Below is a small trained network, with its code and all its weights. Each question gives an input and a target symbol and asks what happens when units are switched off, that is, made to give their printed mean instead of their output.

import numpy as np


def w(rows, s, z=0):
    codes = np.array(rows[::2]) - 128.0
    scale = np.full(codes.shape[1], s)
    scale[-1] = z or s
    return codes * scale


def f(y):
    return np.maximum(y, 0)


def softmax(a):
    e = np.exp(a - a.max(-1, keepdims=True))
    return e / e.sum(-1, keepdims=True)


def log_softmax(a):
    a = a - a.max(-1, keepdims=True)
    return a - np.log(np.exp(a).sum(-1, keepdims=True))


def net(x, mask):
    ids = ['ΘΠΩγδζξ'.index(c) for c in x.split()]
    T = len(ids)
    res = E[ids] + P[:T]
    q, k, v = (res @ M[0].T for M in (Q, K, V))
    z = softmax(np.where(np.tri(T) > 0, q @ k.T / 2**0.5, -1e9)) @ v
    res = res + np.where(mask[0], z, O[0][:, -1]) @ O[0][:, :-1]
    y = f(res @ A[0][:, :-1].T + A[0][:, -1])
    res = res + np.where(mask[1:17], y, B[0][:, -1]) @ B[0][:, :-1]
    return log_softmax(res[-1] @ U[:, :-1].T + U[:, -1])


Q, K, V, O, A, B = {}, {}, {}, {}, {}, {}
E = w([
[135,38,38,187,11,92,156,187,172,181,174,118],'Θ',
[209,115,157,85,109,223,238,254,81,181,61,55],'Π',
[228,216,166,247,32,44,115,40,224,47,229,41],'Ω',
[184,66,190,211,36,183,108,152,182,121,49,30],'γ',
[111,207,42,41,96,144,193,103,127,241,111,157],'δ',
[81,232,34,46,80,35,6,139,39,197,217,187],'ζ',
[116,187,68,248,184,7,50,31,17,154,233,47],'ξ',
],0.0043)
P = w([
[40,233,196,146,230,41,218,237,81,236,222,235],'0',
[165,160,22,215,21,229,39,127,142,164,114,44],'1',
[25,17,82,3,227,128,63,26,214,16,99,241],'2',
[84,56,223,43,26,21,198,33,15,129,49,223],'3',
[229,236,22,232,22,239,48,179,204,186,180,13],'4',
[21,26,86,51,156,104,56,32,146,58,70,205],'5',
[146,77,220,48,20,20,203,44,41,178,92,157],'6',
[237,238,34,236,33,238,52,203,217,200,227,20],'7',
[39,65,103,61,138,66,72,50,145,97,91,182],'8',
[166,86,216,51,55,12,210,71,40,174,107,120],'9',
[222,216,38,246,38,223,48,196,214,204,213,15],'10',
],0.0043)
Q[0] = w([
[21,32,138,98,255,236,44,96,244,31,101,213],'H0',
[218,239,32,235,117,240,23,197,243,206,219,17],'H0',
],0.0043)
K[0] = w([
[45,3,121,5,66,34,50,16,21,30,17,243],'H0',
[12,234,215,47,247,21,247,246,42,226,210,253],'H0',
],0.0039)
V[0] = w([
[49,82,105,4,139,237,239,239,172,234,8,209],'H0',
[238,37,240,245,72,238,242,231,242,95,35,8],'H0',
],0.0042)
O[0] = w([
[10,180,253,64,244,21,62,233,253,247,78,13,134],'H0',
[1,251,108,248,23,219,198,228,209,204,15,145,5],'H0',
],0.0041,0.0019)
A[0] = w([
[230,230,55,221,62,250,90,143,89,116,194,97,92],'N0',
[34,245,126,243,45,200,90,242,172,232,35,75,117],'N1',
[25,57,159,38,215,74,189,92,228,210,63,139,105],'N2',
[74,137,193,10,215,45,195,69,61,165,157,142,143],'N3',
[121,61,223,13,127,39,87,27,230,44,121,210,60],'N4',
[60,107,192,107,74,178,207,195,78,143,27,200,225],'N5',
[2,63,207,30,180,52,173,66,239,204,56,133,177],'N6',
[106,49,236,46,200,234,62,168,146,70,15,64,155],'N7',
[80,70,165,94,228,72,70,180,228,233,177,42,101],'N8',
[192,120,178,63,122,122,84,93,178,173,129,58,15],'N9',
[187,88,92,38,170,34,205,29,103,69,250,209,186],'N10',
[152,30,239,2,177,34,182,90,53,172,138,136,197],'N11',
[120,225,156,88,83,53,45,29,146,82,71,95,144],'N12',
[138,233,245,53,234,36,192,168,23,172,83,99,2],'N13',
[204,48,125,59,205,212,152,184,108,69,173,79,134],'N14',
[82,127,175,186,208,87,32,234,222,209,192,57,90],'N15',
],0.0042,0.003)
B[0] = w([
[248,44,94,196,21,241,54,236,16,195,56,175,206],'N0',
[31,239,74,145,141,190,27,11,134,13,16,99,217],'N1',
[233,17,144,241,43,208,227,240,94,218,174,197,171],'N2',
[239,97,174,60,32,191,51,249,145,236,20,19,192],'N3',
[59,243,173,230,20,243,24,159,198,164,18,119,170],'N4',
[43,191,177,48,166,22,174,24,158,93,220,187,208],'N5',
[200,31,193,231,17,209,194,245,119,233,197,218,200],'N6',
[52,200,245,81,72,68,74,171,53,219,255,165,163],'N7',
[30,110,139,119,242,29,242,21,224,83,217,167,190],'N8',
[192,28,163,29,224,12,217,110,53,188,214,46,144],'N9',
[167,81,6,97,210,177,207,36,197,19,45,136,252],'N10',
[246,128,48,19,130,104,22,227,110,226,25,3,224],'N11',
[31,199,227,144,182,87,177,77,199,207,112,24,178],'N12',
[197,231,193,240,12,244,14,233,15,168,57,152,151],'N13',
[61,106,74,75,182,38,225,29,172,48,248,212,169],'N14',
[14,238,160,110,200,74,156,24,210,38,129,189,185],'N15',
],0.0042,0.0048)
U = w([
[45,81,213,17,234,15,237,93,161,208,254,133,251],'Θ',
[86,222,245,230,31,166,17,163,65,211,205,89,208],'Π',
[182,27,36,178,73,203,185,144,80,26,226,253,163],'Ω',
[18,243,108,151,219,123,179,15,236,19,14,221,54],'γ',
[245,61,106,228,26,219,102,234,53,244,43,56,69],'δ',
[185,202,48,54,51,191,12,210,124,107,21,17,52],'ζ',
[194,24,60,43,247,55,226,56,43,50,141,37,59],'ξ',
],0.0041,0.0027)

Each question gives the input, a string of symbols that net reads in full, and the target symbol t.
The units are the heads (2 rows each of Q, K, V and O) and the neurons (one row each of A and B). Each row of codes is followed by its name. A weight is (code - 128) times the scale printed after its matrix; where a second scale follows, it is the last column's (O, A, B and U).
mask holds one flag per unit, heads first, then neurons. A switched-off unit (its flag False) gives its mean, the last column of its rows in O or B, instead of its output. The means were averaged over made-up inputs and are rounded, as every weight is.
A unit's drop is (log p(t) with every unit on - log p(t) with that unit switched off) / (log p(t) with every unit on - log p(t) with every unit switched off).
The circuit of an input: a set's keep is (log p(t) with only the set's units on - log p(t) with every unit switched off) / (log p(t) with every unit on - log p(t) with every unit switched off). Starting from the 12 units with the biggest drops (on a tie, the unit counted first), units are removed one at a time, each time the one whose removal leaves the highest keep (on an exact tie, the one counted first), for as long as the keep stays at least 0.8.
circuit, biggest first: the units of the circuit, biggest drop first
top k neurons: the k neurons with the biggest drops, biggest first
drop of u: that unit's drop, to one decimal
input Ω δ δ δ ξ, target δ: circuit, biggest first : N0, H0
input Π γ Θ δ, target γ: top 4 neurons : N1, N5, N0, N11
input Π Π ζ γ δ ζ Θ δ ζ Θ ξ, target γ: top 3 neurons : N15, N1, N8
input ξ ζ Θ Θ, target ζ: circuit, biggest first : N11, H0, N4
input δ ζ Θ Θ Ω Θ ξ, target Ω: circuit, biggest first : H0
input δ ζ γ, target Π: top 3 neurons : N7, N4, N10
input Θ Ω Π Θ γ Π ζ, target γ: circuit, biggest first : H0, N5, N1
input δ Ω Π Θ ξ Ω Π ξ, target Θ: circuit, biggest first : H0, N8
input Π δ δ γ δ Ω ξ, target δ: circuit, biggest first : N3, N5, N11
input γ ξ ξ Θ, target ξ: circuit, biggest first : H0, N10, N6, N11
input ζ Π Θ δ, target Π: circuit, biggest first : H0, N10, N6
input γ γ δ Π, target γ: circuit, biggest first : H0, N1, N5
input ζ Π Ω Π, target Π: top 2 neurons : N10, N5
input Θ Π γ δ δ Π δ, target δ: circuit, biggest first : N6, N3, N11
input δ ζ ζ Ω, target ζ: top neuron : N4
input ζ γ ξ δ ζ, target ξ: circuit, biggest first : H0, N10
input ζ Ω ζ δ ξ, target ξ: circuit, biggest first : H0, N10
input Π δ Θ Ω δ, target γ: circuit, biggest first : H0, N1, N15
input Π ζ Ω δ δ Θ Π δ γ γ Ω, target γ: top 3 neurons : N15, N1, N8
input δ ξ Θ δ, target ξ: top 2 neurons : N10, N0
input δ Π δ Ω Π Θ Π Π δ ξ, target Π: top 2 neurons : N10, N13
input δ Ω δ Θ, target Ω: circuit, biggest first : H0
input δ Θ ζ Θ Π γ δ, target Π: circuit, biggest first : H0, N10
input ξ δ ζ, target ζ: top 3 neurons : N4, N11, N3
input Π ξ ξ Π Π Ω δ Θ, target γ: drop of N8 : 0.1
input ξ ζ Ω δ ζ δ δ ζ Π ζ Π, target Ω: drop of N10 : 0.0
input δ Ω ζ Ω ζ δ ξ Ω, target Θ: drop of N8 : 0.1
input δ Θ ζ, target ζ: drop of N3 : 0.4
input ξ γ γ Π Ω γ Θ ξ δ ξ δ, target Ω: top neuron : N11
